(in the rows, 128 means zero)
Each row is followed by its class.
[139 143 171  93 104 133 200 148  90 169 127 140  94 120 166 158 114 134
  97 155 148 130 126 127 128 119 105 163 201  75 136 133 130 124 161 121
 121]
sug
[140 134 156  81  90 139 185 150  94 155 130 148 101 119 179 147 116 129
  86 161 160 122 129 119 137 130 118 160 185  84 137 152 125 126 162 134
 129]
zivo
[149 115 121 136 152 122 131 114 114 128 161 127 101 124 151 156 161  73
  66 129 165 104 118 144 147 162 146 109 107  92 134 101  70 172 123  81
 125]
zivo
[120 143 144  80 107 115 147 177  79 133 116  82 143 125 188 120  99 134
 130 104 140 121 134 140 168 195 123 151 175  29  94  80  68 107 108 133
 119]
Puz
[148 151 156  88  86 153 185 154 106 173 116 156 116 112 172 156 132 150
 113 150 162 119 150 115 128 141  92 164 190  83 115 121 156 117 139 148
 122]
zazum
[108 160 104 124 126 138 135 186  95 143 103  78 140 118 203 127 124 140
 136 106 140 137 121 126 168 175 127 115 143  36  97  39  69 105 112 123
 132]
Popa
[131 137 162  83  96 134 189 152  91 150 133 143 103 118 179 147 122 130
  85 160 158 124 125 120 136 131 120 156 185  91 139 148 129 126 163 138
 131]
zivo
[150 141 118 143 169 119 132  96 117 155 146 127 107 111 147 171 172  62
  75 114 160 110 114 144 136 158 146 106 103  80 118  71  71 156 128  67
 117]
Popa
[ 96 145 113  95 102 138 142 181  92 121 110  96 142 125 199 123 123 143
 141 107 132 130 126 122 184 168 124 152 136  51 116  80  88 124  93 132
 127]
Vovi
[111 139 105 104 130 139 149 176  94 141 106  70 133 127 177 111 131 138
 138 119 144 134 122 124 163 188 103 130 129  59 103  46  44 103 103 133
 130]
fefa
[156 144 179  86 101 131 202 149  94 148 119 145 116 120 162 162 123 136
  95 137 161 133 112 128 147 134 110 149 200  89 107 147 147 114 160 114
 107]
Kisi
[107 148 148  76 109 123 149 170  91 121 118 101 128 129 204 127 112 127
 131 112 138 127 124 133 183 184 121 149 145  48 112  84  83 113 102 138
 122]
Vovi
[147 122 129 142 136 125 134 114 115 129 162 114 101 107 142 172 149  73
  78 114 160 116 134 140 165 156 139 111 116 103 144  84  52 165 104  69
 105]
topa
[125 161 154  74 104 147 205 138  99 156 119 158 103 119 181 152 133 139
  88 156 151 134 118 119 131 115 116 160 183  87 140 145 124 114 153 134
 123]
Vovi
[111 125 154  84 112 108 130 168  90 127 117  82 115 124 186 125 113 127
 149 111 152 123 132 127 180 187 125 146 152  46 102  47  79 122  87 125
 122]
lomuz
[148 134 173  92  97 131 205 138  79 148 132 143 112 106 177 160 117 141
  91 152 156 127 130 117 138 127 106 159 194  76 125 140 120 113 170 129
 108]
Zire
[125 149 139  94 110 120 140 183  83 139 117  81 135 121 209 129 111 128
 137 102 148 123 127 136 176 195 119 133 152  30  88  64  81 109 108 127
 118]
Popa
[151 148 148 148 161 110 143 122  97 120 157 119 124 118 160 170 141  75
  68 118 162 128 124 148 154 141 149  88 107  64 116  99  55 151 148  80
  95]
Popa
[142 151 189 100  91 132 195 151  98 146 129 137 110 112 175 158 113 124
 112 135 151 129 134 115 139 131 106 149 204 102 143 149 123 123 151 129
 100]
topa
[117 148 149  79 104 117 146 181  78 127 123  84 140 123 183 122 100 139
 136 105 148 122 137 134 174 203 117 152 173  31  87  73  68 110 110 129
 109]
Puz
[137 151 156  88 106 132 196 147  79 167 124 139 112 113 162 151 114 143
  92 147 156 132 138 120 120 135 114 163 212  69 128 131 107 112 164 125
 112]
Puz
[123 133 152  89 104 120 150 170  80 121 122  88 135 120 202 129 105 134
 134 113 140 117 125 132 186 192 111 138 155  38  94  84  71 109 111 126
 106]
Zire
[153 137 167  89 100 130 205 133  83 159 125 147 105 109 178 156 121 134
  92 152 154 120 125 119 134 128 106 156 194  71 126 141 116 113 164 121
 112]
Zire
[163 118 120 149 164 120 143  83 115 138 148 132  97 111 151 168 172  73
  73 120 158  96 121 140 135 156 134 114 116  82 114  88  65 157 131  69
 114]
Zire
[154 122 118 126 148 127 128 107 113 131 153 122 118 113 128 162 151  84
  67 112 161 123 127 143 149 164 144 121 125  81 125  84  51 161 122  77
 112]
Puz
[120 133 144  76 101 122 148 177  77 128 124  79 141 133 177 113 105 123
 129 118 149 126 123 143 182 204  99 142 137  51 101  67  51 110 100 134
 130]
fefa
[116 147 152  91 109 120 147 183  82 143 124  79 132 124 192 127 100 133
 147 110 139 119 130 141 178 185 115 136 163  39  97  65  86 119 112 116
 115]
sug
[145 139 162  81  93 136 185 143 117 154 119 139  96 118 164 152 143 152
 113 153 176 120 141 118 126 135 103 165 200  93 128 102 143 132 134 139
 134]
lomuz
[151 121 137 143 164 117 143  93 107 136 153 128  98 113 145 170 166  71
  71 124 162 107 119 150 130 156 129 120 112  80 122  92  68 156 126  75
 107]
Zire
[110 129 128  83 101 134 134 183  97 129 121  88 125 127 199 118 115 126
 128 120 150 110 131 130 183 192 124 140 141  48 100  84  83 122 106 132
 130]
zivo
[137 125 168 144 150 113 148 125  97 111 172 110 106 119 146 170 121  72
  82 122 152 125 139 146 162 148 139  92 112  88 140 101  44 158 128  84
  73]
topa
[111 129 137  93  92 109 120 180  78 102 125  84 135 128 189 121 109 149
 150 108 139 123 127 121 188 167 125 150 153  58 111  63  80 135  88 133
 136]
lomuz
[112 147 152  93 105 119 146 184  87 134 128  76 128 125 188 126 105 133
 144 116 144 120 133 137 184 182 110 142 159  37  98  66  90 116 106 120
 116]
sug
[161 119 156 141 157 105 157 115  95 110 167 115 123 128 135 155 139  77
  71 132 163 132 127 152 154 155 127 101  92  88 119  95  31 157 138  85
  94]
fefa
[110 145 107 124 133 140 141 188 100 151 114  73 124 124 180 124 127 147
 152 111 134 126 127 129 156 167 110 127 146  44 102  40  82 120 103 120
 130]
sug
[152 129 153 141 158 112 145 121  92 110 159 124 125 124 140 164 124  95
  72 121 153 131 134 145 147 162 146 115 133  75 118 100  44 159 146  83
  85]
Puz
[155 136 177  81 102 135 195 150  91 155 118 143 106 127 164 166 120 137
  92 140 152 128 113 130 142 133 101 153 201  91 121 150 139 117 160 122
 111]
Kisi
[ 98 139 127  90 100 133 145 186  87 120 114  96 142 127 201 124 121 142
 139 101 132 127 120 124 184 167 123 153 142  53 111  79  86 125  98 131
 135]
Vovi
[151 137 160  90  98 132 205 136  83 158 124 147 104 109 175 155 118 140
  93 153 152 124 129 121 134 127 104 159 192  68 131 133 117 112 166 127
 120]
Zire
[120 148 132  96  92 126 126 187  76 127 120  98 153 120 190 123 106 141
 153 109 136 120 143 117 188 170 112 143 134  46 108  87  96 120  97 138
 122]
zazum
[141 134 167  85  92 136 178 149 106 150 127 137  95 114 174 151 134 154
 117 154 173 126 143 111 136 138 104 157 202  98 124 101 138 127 137 133
 118]
lomuz
[155 151 150  88 106 148 188 153  98 170 110 146  98 122 167 162 130 150
 102 147 161 123 134 132 122 142  90 164 205  92 122 126 156 109 157 131
 126]
Kisi
[140 140 171  76 102 121 183 136  94 147 126 148  84 116 161 152 125 131
 108 155 167 131 129 115 135 126 114 158 194  82 135 113 127 121 143 134
 125]
lomuz
[160 128 186  79  97 121 186 133 116 132 122 147 102 121 161 160 135 135
 110 138 167 131 116 111 144 139 117 163 196  99 127 129 133 143 135 130
 114]
lomuz
[118 151 142  91 108 122 138 186  84 136 118  80 139 124 206 128 108 126
 132 103 145 124 122 138 180 191 120 124 152  33  96  60  75 109 110 130
 127]
Popa
[102 123 134  97  94 130 132 204  82 107 125  89 144 135 198 120 105 135
 128 117 131 123 121 123 191 169 126 142 141  56 115 106  82 127 107 141
 133]
zivo
[120 158 136  90  99 127 128 173  83 136 117 100 135 120 195 125 110 129
 145 111 153 116 136 125 183 193 111 137 148  35  91  71  89 108  91 134
 119]
zazum
[133 138 135  86 108 118 140 182  75 134 115  83 126 128 190 134 108 138
 136 103 144 118 125 144 187 192 113 138 154  48  92  79  88 114 102 110
 113]
Kisi
[ 98 153 103 101 130 139 149 175 103 136 105  95 132 119 199 122 139 141
 142 104 131 135 114 118 173 167 130 131 133  55 108  55  75 109  96 129
 132]
Vovi
[140 132 172  75  98 121 188 138  88 146 132 140  88 116 167 149 119 138
  99 159 165 133 128 117 144 127 121 160 191  85 139 115 119 124 137 124
 122]
lomuz
[127 140 134 143 153 120 133 103 105 143 161 119  97 108 137 170 154  57
  85 120 157 104 137 139 145 150 136 110 113  98 144  86  56 155 114  64
  98]
topa
[141 146 153  84  99 139 199 133  84 169 121 150 100 104 173 156 126 133
  95 159 152 121 129 120 129 120 102 153 191  71 129 136 117 106 165 123
 114]
Zire
[151 146 159  89  94 142 205 151 106 159 122 134 113 121 164 142 141 145
 104 158 169 131 137 125 123 150  79 155 188  98 115 114 116 113 152 146
 124]
fefa
[147 144 163  89  99 129 196 149  70 163 125 142 104 121 168 157 110 142
  90 152 154 129 122 130 142 127 108 158 199  84 129 138 137 111 161 111
 116]
Kisi
[115 140 112  98 107 130 127 196  68 131 113  89 137 132 177 129 109 142
 140 109 130 119 128 134 180 167 105 148 145  48 107  86  95 109  99 117
 127]
Kisi
[161 117 161 144 162 109 158 103  99 111 162 127 116 117 155 174 140  79
  65 126 156 116 125 142 160 152 140 102 115  74 117 109  49 150 145  77
  84]
Zire
[154 123 128 135 165 122 141  88 105 135 153 130  99 110 143 172 168  72
  71 122 163 102 122 145 133 153 129 118 111  80 122 100  68 155 132  77
 103]
Zire
[155 129 116 135 166 122 140 103 100 153 141 127  92 122 135 170 162  80
  78 119 161 105 117 154 138 163 132 115 120  86 117  87  87 155 124  60
 108]
Kisi
[153 136 169  85  93 137 206 148  98 157 131 133 120 122 163 147 129 148
  98 159 163 132 134 123 128 151  84 163 185 107 121 119 109 118 155 142
 120]
fefa
[139 152 166  86 103 123 199 145  80 157 125 144 112 116 165 154 113 140
  92 148 148 129 138 119 122 136 114 175 212  72 125 142 115 112 162 131
 111]
Puz
[149 146 155  89  97 131 208 138  89 162 127 139 108 121 157 137 129 132
  94 162 168 131 127 127 127 149  92 161 182  87 127 116 108 114 150 129
 130]
fefa
[119 141 113  95 130 134 154 180  89 140 108  75 129 124 175 113 128 138
 139 114 150 137 121 121 170 193 106 132 127  58  95  39  38 102 108 123
 131]
fefa
[149 107 139 123 148 111 120  95 119 121 158 121  89 117 132 164 162  74
  80 123 177 117 122 142 155 157 145 116 113  93 137  65  68 177 101  77
 120]
lomuz
[153 146 160  78 104 130 206 150  74 158 123 145  95 116 165 162 111 141
  88 155 154 131 127 127 154 135 113 156 193  82 121 140 132 104 160 109
 103]
Kisi
[116 154 142  99 109 120 132 176  91 130 123  82 142 122 202 132 110 121
 132 109 149 124 127 134 180 193 119 125 150  31  91  59  80 103 109 137
 117]
Popa
[105 125 130  89  93 129 126 199  80 116 127  88 150 129 196 121 106 135
 133 112 131 119 125 125 184 166 125 145 137  59 115 105  84 130 111 142
 135]
zivo
[136 149 156  87  99 153 206 150 115 154 119 153 102 121 186 153 146 154
  96 149 160 128 135 121 124 134 104 174 190 101 133 127 148 127 148 141
 135]
Vovi
[131 147 178 102  87 149 194 162  96 152 133 133 104 115 176 157 112 144
 109 150 154 128 145 115 132 135  96 157 206 108 143 130 124 122 149 132
 105]
topa
[151 125 144 142 165 110 142 114  95 111 159 119 119 120 139 164 133  88
  73 113 151 132 129 144 145 163 150 110 126  74 118  97  45 163 143  86
  85]
Puz
[152 136 160 153 164 105 142 121  96 122 166 116 123 122 161 168 133  73
  73 119 165 128 120 145 156 157 145  82 116  61 115  89  57 147 144  85
  88]
Popa
[149 112 167 135 155  94 134 110 108  98 162 120  98 125 139 171 140  83
  80 125 165 129 129 138 170 148 151 101 113  83 131  73  48 171 119  82
  97]
lomuz
[107 153 140  80 111 124 155 170  96 123 113  99 127 123 204 125 117 133
 139 108 143 133 122 132 182 187 127 147 143  45 101  67  82 113 101 135
 121]
Vovi
[113 150 143  92 115 119 137 180  81 143 119  81 145 122 201 130 106 117
 136 103 143 120 122 134 178 190 121 128 149  28  93  66  79 102 111 128
 118]
Popa
[108 141 153  98  98 120 147 183  87 121 127  71 132 117 199 129  98 122
 141 105 138 119 141 128 198 193 122 131 158  60 113  73  65 113  94 121
 102]
topa
[161 130 135 128 137 123 120 103 113 120 161 139 121 109 138 171 150  75
  75 121 167 118 130 134 175 161 140 108  98  87 123  95  75 161 109  87
 102]
zazum
[149 105 118 132 146 126 122 119 114 126 164 124 105 116 147 160 157  71
  67 126 168 115 126 143 153 158 145 116  98  90 135 106  74 172 118  88
 118]
zivo
[150 136 129 131 167 118 140 101 110 141 146 126 111 119 129 163 164  79
  77 112 161 113 120 144 119 162 139 132 128  79 117 100  61 160 124  74
 101]
Puz
[113 150 141  80 113 124 149 164  93 119 117  98 125 125 207 127 115 133
 134 108 147 130 120 130 181 194 125 151 147  48 101  78  79 116  99 129
 114]
Vovi
